Below is a small trained network, with its code and all its weights. Each question gives an input and a class and asks what happens when units are switched off, that is, made to give their printed mean instead of their output.

import numpy as np


def w(rows, s, z=0):
    codes = np.array(rows[::2]) - 128.0
    scale = np.full(codes.shape[1], s)
    scale[-1] = z or s
    return codes * scale


def f(y):
    return np.maximum(y, 0)


def log_softmax(a):
    a = a - a.max(-1, keepdims=True)
    return a - np.log(np.exp(a).sum(-1, keepdims=True))


def net(x, mask):
    res = np.array(x, float).reshape(1, 3) / 4 @ E
    y = f(res @ A[0][:, :-1].T + A[0][:, -1])
    res = res + np.where(mask, y, B[0][:, -1]) @ B[0][:, :-1]
    return log_softmax(res[-1] @ U[:, :-1].T + U[:, -1])


A, B = {}, {}
E = w([
[123,166,82,74,225,96],'x0',
[150,53,10,210,121,71],'x1',
[166,206,137,229,172,189],'x2',
],0.014)
A[0] = w([
[149,2,56,174,147,87,5],'neuron 0',
[157,175,139,171,150,127,169],'neuron 1',
[126,105,84,183,90,98,29],'neuron 2',
[114,122,147,183,172,186,166],'neuron 3',
[171,168,140,188,173,148,176],'neuron 4',
[43,51,123,39,120,104,194],'neuron 5',
[180,118,140,125,25,139,161],'neuron 6',
[139,144,113,136,170,145,148],'neuron 7',
[170,185,140,199,147,162,159],'neuron 8',
[70,173,162,80,131,163,40],'neuron 9',
[138,75,206,194,51,118,49],'neuron 10',
[133,142,84,83,214,131,107],'neuron 11',
[115,68,145,154,63,204,32],'neuron 12',
[100,150,168,75,112,181,28],'neuron 13',
[87,113,225,98,133,189,18],'neuron 14',
[115,134,101,169,133,65,27],'neuron 15',
[85,173,95,107,230,60,91],'neuron 16',
[89,81,132,51,47,93,177],'neuron 17',
[110,115,160,200,104,175,135],'neuron 18',
[155,162,116,156,140,177,164],'neuron 19',
[158,122,110,198,112,80,41],'neuron 20',
[94,123,162,175,27,144,67],'neuron 21',
],0.014,0.0025)
B[0] = w([
[197,115,140,177,72,194,251],'neuron 0',
[110,95,154,141,167,49,179],'neuron 1',
[189,149,148,152,102,208,195],'neuron 2',
[121,85,148,121,166,90,179],'neuron 3',
[144,59,186,148,185,79,198],'neuron 4',
[98,1,183,148,192,60,238],'neuron 5',
[27,179,117,53,150,112,189],'neuron 6',
[102,135,187,138,115,92,162],'neuron 7',
[101,40,133,173,225,50,207],'neuron 8',
[190,134,138,198,114,174,201],'neuron 9',
[69,179,116,81,103,134,205],'neuron 10',
[37,241,50,31,37,128,195],'neuron 11',
[80,164,104,70,90,142,187],'neuron 12',
[218,127,112,223,65,195,197],'neuron 13',
[239,118,90,147,82,222,210],'neuron 14',
[157,137,109,173,80,168,170],'neuron 15',
[12,219,67,62,76,170,211],'neuron 16',
[97,36,196,170,180,59,230],'neuron 17',
[63,140,129,78,115,96,185],'neuron 18',
[118,51,172,129,183,124,177],'neuron 19',
[190,151,157,134,130,174,188],'neuron 20',
[24,232,98,79,88,128,195],'neuron 21',
],0.0082,0.02)
U = w([
[142,53,154,128,156,65,196],'0',
[95,190,118,58,109,150,182],'1',
[248,126,132,150,105,219,2],'2',
],0.017,0.0018)

Each question gives the input, the list of numbers given to net, and the class t.
The units are the neurons (one row each of A and B). Each row of codes is followed by its name. A weight is (code - 128) times the scale printed after its matrix; where a second scale follows, it is the last column's (A, B and U).
mask holds one flag per neuron, in row order. A switched-off neuron (its flag False) gives its mean, the last column of its row in B, instead of its output. The means were averaged over made-up inputs and are rounded, as every weight is.
A unit's drop is (log p(t) with every unit on - log p(t) with that unit switched off) / (log p(t) with every unit on - log p(t) with every unit switched off).
The circuit of an input: a set's keep is (log p(t) with only the set's units on - log p(t) with every unit switched off) / (log p(t) with every unit on - log p(t) with every unit switched off). Starting from the 12 units with the biggest drops (on a tie, the unit counted first), units are removed one at a time, each time the one whose removal leaves the highest keep (on an exact tie, the one counted first), for as long as the keep stays at least 0.8.
units of the circuit, in order: the units of the circuit, biggest drop first
most important unit: the unit with the biggest drop
k most important neurons: the k neurons with the biggest drops, biggest first
drop when u is switched off: that unit's drop, to one decimal
input [-4,5,-3], class 2: units of the circuit, in order => neuron 0
input [5,-2,5], class 0: 2 most important neurons => neuron 8; neuron 4
input [-7,7,-2], class 1: 2 most important neurons => neuron 21; neuron 6
input [7,-8,-8], class 0: 2 most important neurons => neuron 5; neuron 17
input [6,4,-4], class 1: 2 most important neurons => neuron 16; neuron 11
input [7,0,8], class 0: 2 most important neurons => neuron 8; neuron 4
input [0,-1,0], class 2: 3 most important neurons => neuron 5; neuron 17; neuron 8
input [7,7,6], class 1: 3 most important neurons => neuron 16; neuron 11; neuron 5
input [-1,3,2], class 2: 2 most important neurons => neuron 5; neuron 17
input [4,-5,1], class 2: 2 most important neurons => neuron 9; neuron 13
input [3,-5,-6], class 0: 2 most important neurons => neuron 5; neuron 17
input [-2,-7,4], class 2: drop when neuron 14 is switched off => 0.2
input [-8,8,-3], class 1: drop when neuron 5 is switched off => 0.0
input [-4,-6,7], class 0: most important unit => neuron 8
input [5,-3,6], class 0: drop when neuron 8 is switched off => 0.1
